Each row has two labels, one from each of two sets.
+0.54  -2.75  -1.02  +4.78  +2.48  -0.91  -0.33  -0.68  -1.83  +3.05  +0.80  +0.03  -0.97  +2.71  +1.69  -0.42  -1.41  -2.50  -0.82  +0.59  -1.32  +1.81  +0.35  +0.10  +1.93  +0.67  -0.74  +2.35 : R, N
+2.85  -2.11  +0.51  +0.45  -0.37  +1.26  +0.73  -1.03  -4.05  +8.49  +3.83  -3.04  -0.52  +2.33  +2.27  +1.49  -1.66  -3.68  -3.28  +2.02  -4.53  +3.72  -0.33  +0.86  +3.00  +1.13  -3.36  -0.20 : R, W
+3.86  +1.01  +1.40  -2.45  -2.11  +1.62  -0.30  -1.19  -5.64  +3.80  +3.12  -2.60  -1.31  +2.05  +1.28  +1.46  +0.45  +0.21  -2.37  +1.37  -1.22  +0.21  -0.65  +0.29  +2.07  +1.18  -2.38  -1.26 : G, F
+2.65  -2.83  +0.68  -1.18  +1.17  -0.80  -0.18  -0.61  -2.73  +3.55  +1.01  -1.39  -1.39  +3.78  +2.38  +0.22  -1.04  -1.22  -0.94  +0.49  -0.76  -0.72  -1.30  +0.11  +2.77  +1.59  -0.57  +1.64 : T, E
+0.44  -3.36  -0.32  +1.31  +1.48  +1.23  -0.88  -2.03  -2.80  +4.17  +0.84  -0.37  -1.51  +2.27  +1.60  +0.21  -1.61  -0.14  -1.03  +2.52  -0.13  +1.35  -0.72  +0.78  +1.58  -1.43  +0.02  +1.64 : T, N
+3.19  -4.21  +1.75  -0.06  +0.69  -0.36  -0.22  -1.85  -5.22  +3.86  +0.55  -0.83  -1.63  +2.77  +1.66  +0.47  -0.29  -1.59  -0.16  +1.98  -0.77  +0.64  -0.89  +0.12  +2.35  +1.44  +1.25  +2.83 : Z, N
+1.53  +3.08  +0.74  -2.99  -0.81  +1.90  -0.22  -0.30  -2.72  +1.83  +2.63  -2.09  -2.25  +2.60  +0.23  +0.51  -1.77  +1.61  -0.34  -0.27  -0.30  -2.09  -1.94  +0.33  +1.45  -0.88  -0.99  -2.25 : G, E
+2.94  +1.41  +1.24  -2.99  -1.44  +0.73  +0.61  +0.13  -3.33  +1.69  +2.67  -2.19  -1.66  +2.63  +1.50  +0.76  -0.07  +0.46  -1.12  -0.61  -0.33  -1.32  -0.89  +0.56  +2.34  +1.09  -1.35  -2.11 : G, F
+1.68  -1.79  -0.16  +1.15  +2.15  -0.23  -0.71  -0.13  -3.90  +3.69  +1.24  -0.61  -1.89  +2.75  +0.51  +0.63  -1.65  -2.22  +0.96  +0.93  -1.29  +0.02  -0.37  +0.07  +2.48  +0.30  +0.48  +2.15 : T, E
+2.25  -3.98  +0.45  +0.81  +0.44  -0.11  +0.22  -1.79  -3.92  +5.41  +1.57  -1.04  -1.65  +3.23  +2.03  +0.60  -1.32  -1.88  -0.93  +1.87  -1.31  +1.08  -0.28  +0.67  +3.09  +0.49  -0.12  +1.14 : T, N
-1.25  -3.39  -0.46  +2.10  +2.42  -0.59  -1.09  -0.77  -0.97  +0.54  -0.65  +1.14  -1.21  +1.56  +0.79  -0.42  -0.99  -0.24  +0.38  +0.64  +2.02  -0.02  -0.46  +0.52  +0.38  +1.32  +2.07  +2.22 : T, N
+0.74  -3.43  -0.34  +0.45  +1.56  -0.28  -0.80  -0.79  -1.73  +3.58  +1.22  -0.75  -1.72  +4.23  +2.19  +0.40  -2.64  -0.98  -1.12  +1.56  -0.14  -0.28  -1.92  +1.07  +2.72  +0.36  +0.23  +1.46 : T, N
+5.76  +0.26  +1.63  -1.67  +0.44  +0.44  +0.21  -1.51  -7.40  +3.29  +1.25  -3.17  -1.96  +3.05  +2.14  +1.04  -0.45  +0.81  -1.67  +3.29  -2.48  +2.14  -2.37  -1.00  +4.03  +1.28  -1.73  +1.05 : A, N
+1.47  -1.70  -0.94  +1.17  +1.50  -0.59  +0.43  +0.00  -2.02  +5.00  +0.97  -0.68  -1.25  +2.89  +1.27  +0.26  -1.51  -3.11  -0.44  +0.24  -1.69  +1.35  -0.30  -0.12  +2.27  +1.42  -0.59  +1.80 : R, N
+2.68  -4.64  +0.20  -0.17  -0.85  -0.22  +1.16  -0.93  -4.02  +4.80  +1.46  -0.55  -0.76  +3.44  +3.14  +0.30  +0.19  -1.59  -1.56  +1.43  +0.08  +0.65  +0.62  +0.90  +3.59  +2.34  -0.81  +1.44 : T, F
+1.38  -4.55  -0.29  +1.38  +0.00  +0.92  +0.75  -1.78  -2.43  +5.92  +2.33  -0.52  -0.88  +3.86  +3.22  +0.70  -1.09  -1.14  -1.97  +2.43  -0.45  +1.78  -0.52  +1.00  +3.14  +0.26  -0.75  +0.79 : T, J
+1.91  -4.24  -0.78  +1.27  +0.43  +0.02  +1.31  -1.01  -3.40  +5.59  +1.76  -0.96  -0.36  +2.38  +2.88  +0.52  -0.25  -2.64  -2.24  +2.10  -1.65  +2.73  +0.71  +0.60  +3.21  +1.25  -1.41  +0.76 : R, J
-0.53  -4.65  +0.06  +1.37  +1.43  -0.64  -1.05  -1.18  -1.52  +3.08  -0.16  -0.09  -1.01  +1.57  +1.56  -0.31  -1.36  -1.41  -0.69  +1.09  +0.24  +0.08  -0.23  +0.75  +0.31  +0.34  +1.55  +1.70 : T, N
-0.08  -1.29  -1.84  +3.58  +2.47  -0.62  +0.55  -1.43  -1.51  -0.74  -1.07  +1.98  -0.57  +0.68  +0.41  -0.14  +0.52  +0.35  +0.41  +2.22  +1.39  +1.82  +0.78  -0.09  +0.29  -1.69  +1.89  +2.53 : Z, N
+1.02  -1.66  -0.70  +2.19  +1.25  +0.58  +0.03  -0.53  -2.77  +3.83  +1.22  -0.91  -1.55  +2.13  +0.76  +0.49  -1.78  -2.09  -0.48  +1.24  -1.94  +1.54  -0.50  +0.57  +2.41  -1.08  -1.07  +1.48 : R, N
+2.34  +1.94  +1.59  -1.42  -1.20  +2.08  -0.03  -0.44  -5.47  +3.37  +2.16  -1.34  -2.23  -0.52  -0.44  +1.32  +0.62  -0.22  +0.90  -0.35  +0.22  +0.07  -0.35  +0.29  +1.28  -0.11  -0.09  -1.55 : G, E
+1.02  -3.12  -0.44  +1.59  +0.17  -0.43  +1.19  -0.45  -1.16  +3.25  +1.44  -0.06  -0.20  +2.46  +2.36  +0.50  +0.71  -1.97  -3.96  +0.83  +0.04  +0.92  +1.61  +0.68  +2.90  +1.62  -1.25  +0.26 : R, F
+4.74  -2.32  +1.53  -1.04  +0.08  +0.79  +0.22  -2.75  -8.19  +5.01  +1.74  -1.68  -2.50  +3.02  +2.52  +0.92  -0.17  +1.25  -1.70  +3.67  -0.92  +1.85  -1.24  -0.20  +2.90  -0.60  -0.23  +0.81 : Z, N
+2.50  -5.45  +1.32  +0.16  +2.04  +0.19  -0.64  -2.75  -5.31  +6.11  +1.13  -1.74  -1.67  +3.80  +2.88  +0.79  -1.97  -1.40  -0.80  +3.67  -2.12  +1.25  -1.75  +0.22  +2.79  +0.54  +0.60  +2.54 : Z, E
+3.61  -4.69  +1.16  +0.45  +0.74  -0.77  -0.01  -2.95  -5.42  +3.20  -0.06  +0.39  -0.84  +1.83  +2.91  +0.32  +1.29  +0.09  -2.41  +3.45  -0.83  +2.26  -1.77  -0.54  +1.68  +2.78  +0.18  +2.61 : Z, N
+2.67  +2.42  +0.75  -2.01  -1.06  +1.67  +0.30  -0.48  -4.70  +1.49  +2.70  -1.48  -2.33  +1.62  +0.79  +1.08  +0.93  +1.31  -1.17  -0.28  +0.38  +0.64  -0.28  -0.07  +1.92  +0.44  -1.67  -1.53 : G, E
+2.49  -3.22  +1.08  +1.39  +1.52  +1.10  -0.63  -0.86  -6.57  +5.15  +1.57  -0.04  -1.43  +0.83  +0.74  +0.97  +0.59  -3.51  +2.04  +0.54  -0.89  +0.22  -0.09  +0.46  +2.95  +1.10  +1.10  +2.78 : T, E
+1.48  -5.46  +0.66  -0.58  -0.45  +0.59  -0.53  -1.99  -3.02  +5.21  +1.23  -1.17  -0.84  +3.36  +3.08  +0.24  -1.03  -0.94  -0.82  +3.22  -0.34  +0.31  -1.27  +0.61  +2.12  +0.21  +0.36  +0.93 : T, N
+0.95  -4.06  -0.40  +0.32  -0.13  -1.15  +0.88  -0.13  -0.28  +3.15  +1.35  -1.25  -0.03  +3.31  +2.42  +0.11  -0.82  -1.59  -2.41  +0.94  -1.12  +1.67  +0.05  +0.64  +2.04  +1.45  -1.79  +0.16 : R, J
+0.22  -2.08  -1.55  +2.12  +1.51  +0.39  +0.26  -0.40  -1.64  +2.36  -0.62  +0.02  -0.68  +1.61  +0.99  +0.13  -1.00  -1.87  -0.32  +0.09  -1.00  +2.24  +0.46  +0.36  +1.13  -0.52  -0.38  +1.64 : T, N
+2.52  -2.99  +0.37  +0.54  -0.01  -0.76  +0.28  -0.92  -4.82  +1.32  +0.37  +0.99  -0.71  +1.52  +1.98  +0.43  +1.76  -0.54  -1.39  +0.37  +1.97  +0.30  -0.17  -0.17  +1.74  +3.08  -0.36  +1.83 : Z, F
+0.69  -0.92  -0.46  -0.08  +0.04  +1.01  -0.01  -0.95  -2.08  +5.12  +1.94  -1.82  -1.90  +3.71  +2.45  +1.66  -2.82  -2.16  -0.32  +1.27  -1.49  -0.27  -0.02  +0.86  +2.61  -1.32  -0.03  +0.13 : T, N
+1.52  -5.02  +0.74  -1.94  -3.80  +1.46  +1.37  -2.57  -2.31  +7.76  +2.75  -1.85  +0.61  +2.69  +3.99  +0.58  -0.65  -0.56  -3.00  +2.80  -1.73  +1.01  +0.30  +0.75  +2.78  +1.00  -1.37  -2.05 : T, W
+1.19  -4.14  +0.37  -0.39  -2.11  +0.65  +1.35  -1.01  -2.21  +5.08  +1.52  -1.33  +0.21  +2.86  +2.60  +0.62  +0.39  -2.09  -1.09  +0.85  -1.12  +0.25  +0.67  +0.41  +2.55  +1.68  -0.80  -0.33 : T, F
+0.87  -5.34  +0.35  +0.33  +0.36  +0.94  -0.07  -1.81  -3.57  +6.08  +2.18  -0.79  -1.35  +3.51  +2.72  +0.65  -1.28  -1.05  -1.40  +2.28  -0.40  +0.97  -0.05  +0.96  +2.76  +0.30  +0.00  +1.26 : T, N
+1.03  +2.35  +0.23  -0.90  -0.43  +1.05  +0.09  +0.73  -1.72  +0.46  +1.68  -0.43  -0.95  +0.05  -0.65  +0.49  +1.00  +1.08  -0.84  -1.61  +0.80  +0.49  +0.37  +0.46  +1.48  -0.09  -1.66  -1.07 : G, F
+1.44  +2.33  +0.97  -2.22  +0.23  +1.50  -0.49  -0.09  -2.92  +1.32  +1.80  -1.63  -2.16  +2.66  -0.17  +0.53  -1.66  +1.62  -0.45  -0.56  -0.48  -2.46  -2.43  +0.02  +1.22  +0.24  -1.34  -0.86 : G, N
-0.05  -2.62  -0.92  +1.63  +1.88  -0.24  -0.21  -0.53  -1.48  +2.79  +1.35  -0.46  -1.64  +3.60  +1.85  +0.09  -1.82  -1.32  -1.45  +1.77  -0.92  +0.97  -0.59  -0.46  +2.01  -0.23  -0.79  +2.10 : T, N
+1.88  -4.73  +0.62  -0.26  -0.42  +0.13  -0.70  -1.46  -3.71  +5.90  +1.49  -1.08  -1.00  +2.47  +2.33  +0.97  -0.33  -1.76  -1.61  +1.69  -0.91  +0.63  -0.59  +0.38  +2.05  +1.71  -0.08  +1.19 : T, F
+2.31  +0.23  +0.72  -3.37  -1.80  +0.45  +0.19  -0.51  -1.60  +4.05  +2.89  -3.77  -1.52  +3.61  +2.04  +0.65  -2.21  +2.21  -3.79  +2.31  -1.90  +1.07  -2.71  -0.09  +1.14  +0.76  -3.70  -2.49 : G, J
+2.08  +0.69  +0.63  -0.85  +0.88  +1.45  -0.89  -1.42  -4.23  +3.62  +2.03  -2.25  -2.37  +2.47  +0.93  +0.55  -2.02  +1.70  -1.73  +1.34  -1.33  +0.94  -2.09  +0.06  +1.51  -0.55  -1.63  +0.00 : G, E
+1.30  -1.87  -0.47  +1.53  +1.97  -0.46  +0.51  -1.15  -2.76  +2.72  +1.01  -0.35  -0.63  +2.07  +1.44  +0.05  -0.77  -1.04  -1.19  +2.09  -1.17  +2.36  +0.21  +0.15  +1.79  -0.07  -1.43  +1.81 : T, N
+4.90  -3.62  +0.84  -0.94  -0.76  -0.54  +1.15  -1.67  -5.98  +3.50  +1.42  -1.52  -2.13  +3.15  +3.27  +0.84  +1.08  -1.10  -0.82  +2.25  -0.82  +0.51  -0.95  +0.17  +3.34  +2.24  +0.15  +1.77 : Z, F

Each row has two labels, one from each of two sets.
-0.26  -2.35  -0.03  +0.45  +1.00  +0.37  +0.13  -0.60  +0.49  +0.21  +2.26  +0.14  -1.66  +4.18  +2.00  -1.07  -0.94  +0.92  +0.87  +0.12  -1.47  -0.03  -0.57  +1.82  -0.45  -1.31  +0.65  -7.26 : sose, S
-1.16  -2.45  -1.06  -0.49  -0.58  +1.84  -1.57  -1.35  -0.69  +0.50  +2.06  -1.30  -2.97  +1.70  -1.27  -1.46  -0.86  +3.08  +1.07  -0.84  +0.33  +0.13  -0.70  +0.41  -0.82  -0.87  +0.28  +2.69 : sose, B
-1.23  +1.76  +0.69  +0.99  +2.80  +0.09  -0.76  +0.53  -4.17  -0.44  +3.10  -0.63  -0.09  +0.14  -0.19  -0.97  +0.71  +3.10  +0.19  -0.96  -0.85  -1.15  +0.21  -0.88  -0.63  +1.02  +1.32  +1.34 : beti, B
+0.82  -4.10  +1.31  +0.91  -1.51  +0.08  +2.32  +1.37  +0.79  +1.30  +0.10  +2.12  +0.49  +3.25  -0.11  +0.35  +0.93  +0.76  +0.69  +0.83  -1.42  -0.96  +1.15  +0.95  -0.46  +0.92  -0.09  -8.54 : zevid, S
+0.24  -6.75  +0.29  +1.23  -0.70  -0.99  +0.38  +0.66  -0.77  +1.69  +1.99  -0.89  -2.60  -0.39  +0.60  +0.91  +0.50  +0.59  +0.20  -0.21  -1.19  -1.54  +0.60  +1.50  -0.53  +0.62  +0.40  -0.73 : zevid, B
+0.50  -4.82  +0.76  +1.17  -1.48  -0.04  -0.90  -0.30  -4.27  +1.07  +3.29  -1.54  -2.34  +1.20  -0.45  -0.49  +1.75  +2.23  +0.15  -0.01  -0.05  -0.22  +0.44  -0.49  -0.92  +1.55  +0.88  -1.23 : sose, B
